Below are the code and all the weights of a small trained network. Each question names an input and a class and asks about switching units off, where a switched-off unit gives its printed mean instead of its output.

import numpy as np


def w(rows, s, z=0):
    codes = np.array(rows[::2]) - 128.0
    scale = np.full(codes.shape[1], s)
    scale[-1] = z or s
    return codes * scale


def f(y):
    return y / 2 * (1 + np.tanh(0.7978845608 * (y + 0.044715 * y**3)))


def log_softmax(a):
    a = a - a.max(-1, keepdims=True)
    return a - np.log(np.exp(a).sum(-1, keepdims=True))


def net(x, mask):
    res = np.array(x, float).reshape(1, 4) / 4 @ E
    y = f(res @ A[0][:, :-1].T + A[0][:, -1])
    res = res + np.where(mask, y, B[0][:, -1]) @ B[0][:, :-1]
    return log_softmax(res[-1] @ U[:, :-1].T + U[:, -1])


A, B = {}, {}
E = w([
[15,193,133,82,87,99,117,236],'x0',
[63,172,135,114,2,126,120,79],'x1',
[116,136,133,130,137,137,122,128],'x2',
[37,133,144,139,162,70,21,97],'x3',
],0.0098)
A[0] = w([
[126,221,170,145,59,127,96,111,201],'N0',
[152,148,143,123,161,143,130,52,29],'N1',
[100,104,177,156,159,70,11,116,85],'N2',
[134,148,175,96,210,139,122,166,74],'N3',
[143,89,118,162,173,140,97,190,26],'N4',
[131,117,123,169,143,162,141,84,3],'N5',
[104,196,153,76,142,84,168,168,130],'N6',
],0.011,0.0029)
B[0] = w([
[68,254,96,78,172,135,159,58,243],'N0',
[133,117,134,201,60,37,153,163,175],'N1',
[142,165,191,131,162,208,163,137,254],'N2',
[185,187,120,124,66,84,90,34,177],'N3',
[192,172,122,72,6,137,50,155,172],'N4',
[87,130,216,159,90,55,69,188,159],'N5',
[113,99,175,237,165,76,149,137,215],'N6',
],0.0092,0.0086)
U = w([
[161,171,127,142,168,117,150,104,255],'0',
[89,125,202,205,112,8,137,138,49],'1',
[166,226,112,3,43,90,62,96,43],'2',
[157,141,242,88,131,254,210,166,122],'3',
[78,54,42,56,221,188,115,138,161],'4',
],0.0094,0.0073)

Each question gives the input, the list of numbers given to net, and the class t.
The units are the neurons (one row each of A and B). Each row of codes is followed by its name. A weight is (code - 128) times the scale printed after its matrix; where a second scale follows, it is the last column's (A, B and U).
mask holds one flag per neuron, in row order. A switched-off neuron (its flag False) gives its mean, the last column of its row in B, instead of its output. The means were averaged over made-up inputs and are rounded, as every weight is.
A unit's drop is (log p(t) with every unit on - log p(t) with that unit switched off) / (log p(t) with every unit on - log p(t) with every unit switched off).
The circuit of an input: a set's keep is (log p(t) with only the set's units on - log p(t) with every unit switched off) / (log p(t) with every unit on - log p(t) with every unit switched off). Starting from all 7 units, units are removed one at a time, each time the one whose removal leaves the highest keep (on an exact tie, the one counted first), for as long as the keep stays at least 0.8.
circuit, biggest first: the units of the circuit, biggest drop first
unit that matters most: the unit with the biggest drop
k most important neurons: the k neurons with the biggest drops, biggest first
drop of u: that unit's drop, to one decimal
input [1,-4,-1,4], class 2: unit that matters most -> N3
input [-8,-8,7,-2], class 1: circuit, biggest first -> [N1; N5]
input [-7,6,-5,1], class 1: circuit, biggest first -> [N1; N5]
input [1,4,4,6], class 3: 2 most important neurons -> [N2; N3]
input [4,6,8,6], class 0: 2 most important neurons -> [N0; N6]
input [-5,-8,-7,-3], class 2: circuit, biggest first -> [N4; N3]
input [7,-8,-8,-7], class 0: 2 most important neurons -> [N6; N3]
input [-5,2,-1,-4], class 1: circuit, biggest first -> [N2; N5; N0]
input [-8,-5,2,-5], class 1: circuit, biggest first -> [N5; N1]
input [-5,-6,-5,-1], class 2: 2 most important neurons -> [N4; N6]
input [5,-7,-1,-4], class 2: 3 most important neurons -> [N4; N3; N2]
input [-4,-5,-2,-4], class 2: circuit, biggest first -> [N4; N6; N2]
input [-7,-3,-4,7], class 1: 2 most important neurons -> [N1; N5]
input [-2,-6,-1,8], class 3: 2 most important neurons -> [N2; N0]
input [7,4,-6,-1], class 1: 2 most important neurons -> [N6; N2]
input [8,-5,1,-4], class 1: most important neuron -> [N6]
input [0,5,-7,7], class 0: 3 most important neurons -> [N2; N4; N0]
input [1,-5,2,7], class 3: 2 most important neurons -> [N2; N0]
input [2,-8,6,-4], class 2: drop of N4 -> 0.3
input [-2,0,0,1], class 4: drop of N5 -> 0.1
input [-1,-8,-5,-3], class 2: drop of N4 -> 0.3
